Below are the code and all the weights of a small trained network. Each question names an input and a target symbol and asks about switching units off, where a switched-off unit gives its printed mean instead of its output.

import numpy as np


def w(rows, s, z=0):
    codes = np.array(rows[::2]) - 128.0
    scale = np.full(codes.shape[1], s)
    scale[-1] = z or s
    return codes * scale


def f(y):
    return np.maximum(y, 0)


def softmax(a):
    e = np.exp(a - a.max(-1, keepdims=True))
    return e / e.sum(-1, keepdims=True)


def log_softmax(a):
    a = a - a.max(-1, keepdims=True)
    return a - np.log(np.exp(a).sum(-1, keepdims=True))


def net(x, mask):
    ids = ['βδεθμπσφψω'.index(c) for c in x.split()]
    T = len(ids)
    res = E[ids] + P[:T]
    r = res
    for j in range(2):
        rows = slice(3 * j, 3 * j + 3)
        q, k, v = (r @ M[0][rows].T for M in (Q, K, V))
        z = softmax(np.where(np.tri(T) > 0, q @ k.T / 3**0.5, -1e9)) @ v
        o = O[0][rows]
        res = res + np.where(mask[j], z, o[:, -1]) @ o[:, :-1]
    y = f(res @ A[0][:, :-1].T + A[0][:, -1])
    res = res + np.where(mask[2:18], y, B[0][:, -1]) @ B[0][:, :-1]
    return log_softmax(res[-1] @ U[:, :-1].T + U[:, -1])


Q, K, V, O, A, B = {}, {}, {}, {}, {}, {}
E = w([
[131,147,103],'β',
[75,53,144],'δ',
[74,113,54],'ε',
[113,157,99],'θ',
[126,192,106],'μ',
[117,85,82],'π',
[76,162,155],'σ',
[92,108,31],'φ',
[154,140,144],'ψ',
[251,81,182],'ω',
],0.016)
P = w([
[96,178,131],'0',
[67,239,124],'1',
[17,96,105],'2',
[153,164,116],'3',
[147,197,98],'4',
[2,85,145],'5',
[195,183,110],'6',
],0.0095)
Q[0] = w([
[57,200,178],'h1',
[79,53,190],'h1',
[89,124,254],'h1',
[233,111,233],'h2',
[8,124,150],'h2',
[113,27,127],'h2',
],0.0085)
K[0] = w([
[128,46,124],'h1',
[78,194,69],'h1',
[182,154,9],'h1',
[111,124,153],'h2',
[238,90,111],'h2',
[106,194,145],'h2',
],0.011)
V[0] = w([
[206,147,84],'h1',
[137,196,157],'h1',
[130,142,177],'h1',
[88,205,144],'h2',
[249,182,170],'h2',
[164,126,90],'h2',
],0.012)
O[0] = w([
[96,162,3,82],'h1',
[192,204,141,127],'h1',
[102,166,215,102],'h1',
[145,206,206,188],'h2',
[236,147,87,3],'h2',
[160,100,26,130],'h2',
],0.0079,0.0054)
A[0] = w([
[190,169,157,5],'n1',
[196,51,176,174],'n2',
[99,172,79,44],'n3',
[162,79,199,55],'n4',
[139,87,102,24],'n5',
[101,214,156,67],'n6',
[143,109,201,59],'n7',
[32,165,53,77],'n8',
[101,137,97,3],'n9',
[141,189,207,75],'n10',
[170,58,201,43],'n11',
[188,122,121,12],'n12',
[81,146,97,100],'n13',
[65,249,127,14],'n14',
[56,116,100,151],'n15',
[97,98,183,138],'n16',
],0.011,0.0057)
B[0] = w([
[158,175,186,145],'n1',
[93,65,55,169],'n2',
[191,157,204,159],'n3',
[141,147,54,152],'n4',
[188,182,97,134],'n5',
[55,192,91,192],'n6',
[149,162,19,158],'n7',
[193,33,171,254],'n8',
[207,144,74,135],'n9',
[76,96,196,194],'n10',
[185,71,3,152],'n11',
[59,74,162,134],'n12',
[168,27,196,187],'n13',
[147,105,106,212],'n14',
[136,178,194,253],'n15',
[61,218,48,211],'n16',
],0.0075)
U = w([
[142,180,98,97],'β',
[75,141,66,37],'δ',
[113,130,106,89],'ε',
[144,195,121,84],'θ',
[146,185,131,94],'μ',
[133,110,128,119],'π',
[96,182,108,3],'σ',
[106,104,136,102],'φ',
[124,161,104,149],'ψ',
[176,157,10,167],'ω',
],0.014,0.006)

Each question gives the input, a string of symbols that net reads in full, and the target symbol t.
The units are the heads (3 rows each of Q, K, V and O) and the neurons (one row each of A and B). Each row of codes is followed by its name. A weight is (code - 128) times the scale printed after its matrix; where a second scale follows, it is the last column's (O, A, B and U).
mask holds one flag per unit, heads first, then neurons. A switched-off unit (its flag False) gives its mean, the last column of its rows in O or B, instead of its output. The means were averaged over made-up inputs and are rounded, as every weight is.
A unit's drop is (log p(t) with every unit on - log p(t) with that unit switched off) / (log p(t) with every unit on - log p(t) with every unit switched off).
The circuit of an input: a set's keep is (log p(t) with only the set's units on - log p(t) with every unit switched off) / (log p(t) with every unit on - log p(t) with every unit switched off). Starting from the 12 units with the biggest drops (on a tie, the unit counted first), units are removed one at a time, each time the one whose removal leaves the highest keep (on an exact tie, the one counted first), for as long as the keep stays at least 0.8.
units of the circuit, in order: the units of the circuit, biggest drop first
top k neurons: the k neurons with the biggest drops, biggest first
heads that matter: for each layer, one digit per head in row order, 1 if its drop is at least 0.15 and else 0, layers parted by /
drop of u: that unit's drop, to one decimal
input ω φ ω β θ, target ω: heads that matter -> 01
input ω ω π φ ω μ, target ω: heads that matter -> 01
input μ θ σ, target σ: heads that matter -> 11
input φ φ θ, target φ: units of the circuit, in order -> (n8; h2)
input φ δ ψ ω θ ψ, target ω: units of the circuit, in order -> (h2)
input σ σ β, target σ: heads that matter -> 11
input δ φ φ, target φ: heads that matter -> 01
input π φ σ ω φ σ, target ω: heads that matter -> 01
input ε δ β σ, target σ: top 3 neurons -> (n16; n6; n8)
input δ ε ε ε, target φ: units of the circuit, in order -> (h2; n8)
input ε ω π, target ω: top 2 neurons -> (n10; n5)
input ε β φ δ, target δ: top 2 neurons -> (n16; n8)
input ω ω θ θ θ, target ω: top 3 neurons -> (n15; n10; n14)
input ω φ β, target ω: top neuron -> (n10)
input ω ω δ, target ω: drop of h2 -> 0.7
input δ ε φ ω μ π, target ω: drop of h2 -> 1.2
input ω φ π π ω ω, target ω: drop of n11 -> 0.1
input ψ φ σ ω φ ψ, target ω: drop of h1 -> 0.1
